Here is a tiny trained network, its code and every weight. The questions are about switching its units off for an input and a target symbol, where a switched-off unit gives its printed mean instead of its output.

import numpy as np


def w(rows, s, z=0):
    codes = np.array(rows[::2]) - 128.0
    scale = np.full(codes.shape[1], s)
    scale[-1] = z or s
    return codes * scale


def norm(h):
    return h / np.sqrt((h * h).mean(-1, keepdims=True) + 1e-5)


def f(y):
    return y / 2 * (1 + np.tanh(0.7978845608 * (y + 0.044715 * y**3)))


def softmax(a):
    e = np.exp(a - a.max(-1, keepdims=True))
    return e / e.sum(-1, keepdims=True)


def log_softmax(a):
    a = a - a.max(-1, keepdims=True)
    return a - np.log(np.exp(a).sum(-1, keepdims=True))


def net(x, mask):
    ids = ['ΘΛΠβγετ'.index(c) for c in x.split()]
    T = len(ids)
    res = E[ids] + P[:T]
    r = norm(res)
    for j in range(2):
        rows = slice(3 * j, 3 * j + 3)
        q, k, v = (r @ M[0][rows].T for M in (Q, K, V))
        z = softmax(np.where(np.tri(T) > 0, q @ k.T / 3**0.5, -1e9)) @ v
        o = O[0][rows]
        res = res + np.where(mask[j], z, o[:, -1]) @ o[:, :-1]
    y = f(norm(res) @ A[0][:, :-1].T + A[0][:, -1])
    res = res + np.where(mask[2:6], y, B[0][:, -1]) @ B[0][:, :-1]
    return log_softmax(norm(res)[-1] @ U[:, :-1].T + U[:, -1])


Q, K, V, O, A, B = {}, {}, {}, {}, {}, {}
E = w([
[129,170,190,202],'Θ',
[20,103,153,125],'Λ',
[85,97,85,173],'Π',
[146,80,187,255],'β',
[55,113,149,193],'γ',
[25,33,216,238],'ε',
[173,109,208,138],'τ',
],0.016)
P = w([
[108,203,188,221],'0',
[161,108,67,103],'1',
[136,4,92,204],'2',
[69,207,206,87],'3',
[198,50,124,93],'4',
[111,59,37,176],'5',
],0.012)
Q[0] = w([
[255,162,201,60],'head 0',
[111,67,207,100],'head 0',
[190,174,131,78],'head 0',
[216,101,15,177],'head 1',
[112,228,62,100],'head 1',
[130,24,19,163],'head 1',
],0.012)
K[0] = w([
[216,219,177,122],'head 0',
[205,92,153,58],'head 0',
[187,188,91,117],'head 0',
[161,30,6,75],'head 1',
[125,210,110,79],'head 1',
[131,5,62,109],'head 1',
],0.011)
V[0] = w([
[185,92,105,132],'head 0',
[95,59,141,70],'head 0',
[135,214,184,179],'head 0',
[177,38,52,112],'head 1',
[161,112,232,177],'head 1',
[68,212,254,162],'head 1',
],0.012)
O[0] = w([
[152,158,83,125,91],'head 0',
[172,182,173,104,197],'head 0',
[89,7,100,117,53],'head 0',
[134,140,181,197,139],'head 1',
[127,69,147,113,254],'head 1',
[144,118,133,32,210],'head 1',
],0.015,0.004)
A[0] = w([
[114,146,116,133,133],'neuron 0',
[136,126,140,170,17],'neuron 1',
[87,208,170,136,225],'neuron 2',
[161,67,8,88,2],'neuron 3',
],0.013,0.0057)
B[0] = w([
[168,146,188,137,131],'neuron 0',
[6,92,88,150,140],'neuron 1',
[120,98,149,53,255],'neuron 2',
[79,73,76,215,148],'neuron 3',
],0.011,0.0072)
U = w([
[88,41,70,90,140],'Θ',
[170,154,107,80,199],'Λ',
[148,167,79,226,183],'Π',
[98,75,107,185,29],'β',
[88,174,187,152,93],'γ',
[170,71,147,143,3],'ε',
[250,117,103,152,76],'τ',
],0.013,0.0055)

Each question gives the input, a string of symbols that net reads in full, and the target symbol t.
The units are the heads (3 rows each of Q, K, V and O) and the neurons (one row each of A and B). Each row of codes is followed by its name. A weight is (code - 128) times the scale printed after its matrix; where a second scale follows, it is the last column's (O, A, B and U).
mask holds one flag per unit, heads first, then neurons. A switched-off unit (its flag False) gives its mean, the last column of its rows in O or B, instead of its output. The means were averaged over made-up inputs and are rounded, as every weight is.
A unit's drop is (log p(t) with every unit on - log p(t) with that unit switched off) / (log p(t) with every unit on - log p(t) with every unit switched off).
The circuit of an input: a set's keep is (log p(t) with only the set's units on - log p(t) with every unit switched off) / (log p(t) with every unit on - log p(t) with every unit switched off). Starting from all 6 units, units are removed one at a time, each time the one whose removal leaves the highest keep (on an exact tie, the one counted first), for as long as the keep stays at least 0.8.
circuit, biggest first: the units of the circuit, biggest drop first
heads that matter: for each layer, one digit per head in row order, 1 if its drop is at least 0.15 and else 0, layers parted by /
drop of u: that unit's drop, to one decimal
input γ γ γ γ Λ, target Λ: circuit, biggest first : head 0
input Π ε γ τ Θ, target Θ: heads that matter : 10
input Λ Π Π Λ, target Λ: circuit, biggest first : head 1; head 0
input γ Λ γ β, target Θ: heads that matter : 01
input γ γ γ ε, target Θ: heads that matter : 01
input γ Π γ Λ Π γ, target Π: heads that matter : 01
input ε γ Θ Λ, target Θ: heads that matter : 11
input Λ Π Θ, target Π: drop of head 1 : 0.5
input ε γ Λ, target γ: drop of head 0 : 0.5
input γ Θ γ γ γ, target γ: drop of head 1 : 0.6
input β Π ε γ γ β, target Π: drop of head 1 : 0.2
input Π ε Π ε, target Λ: circuit, biggest first : head 1; head 0
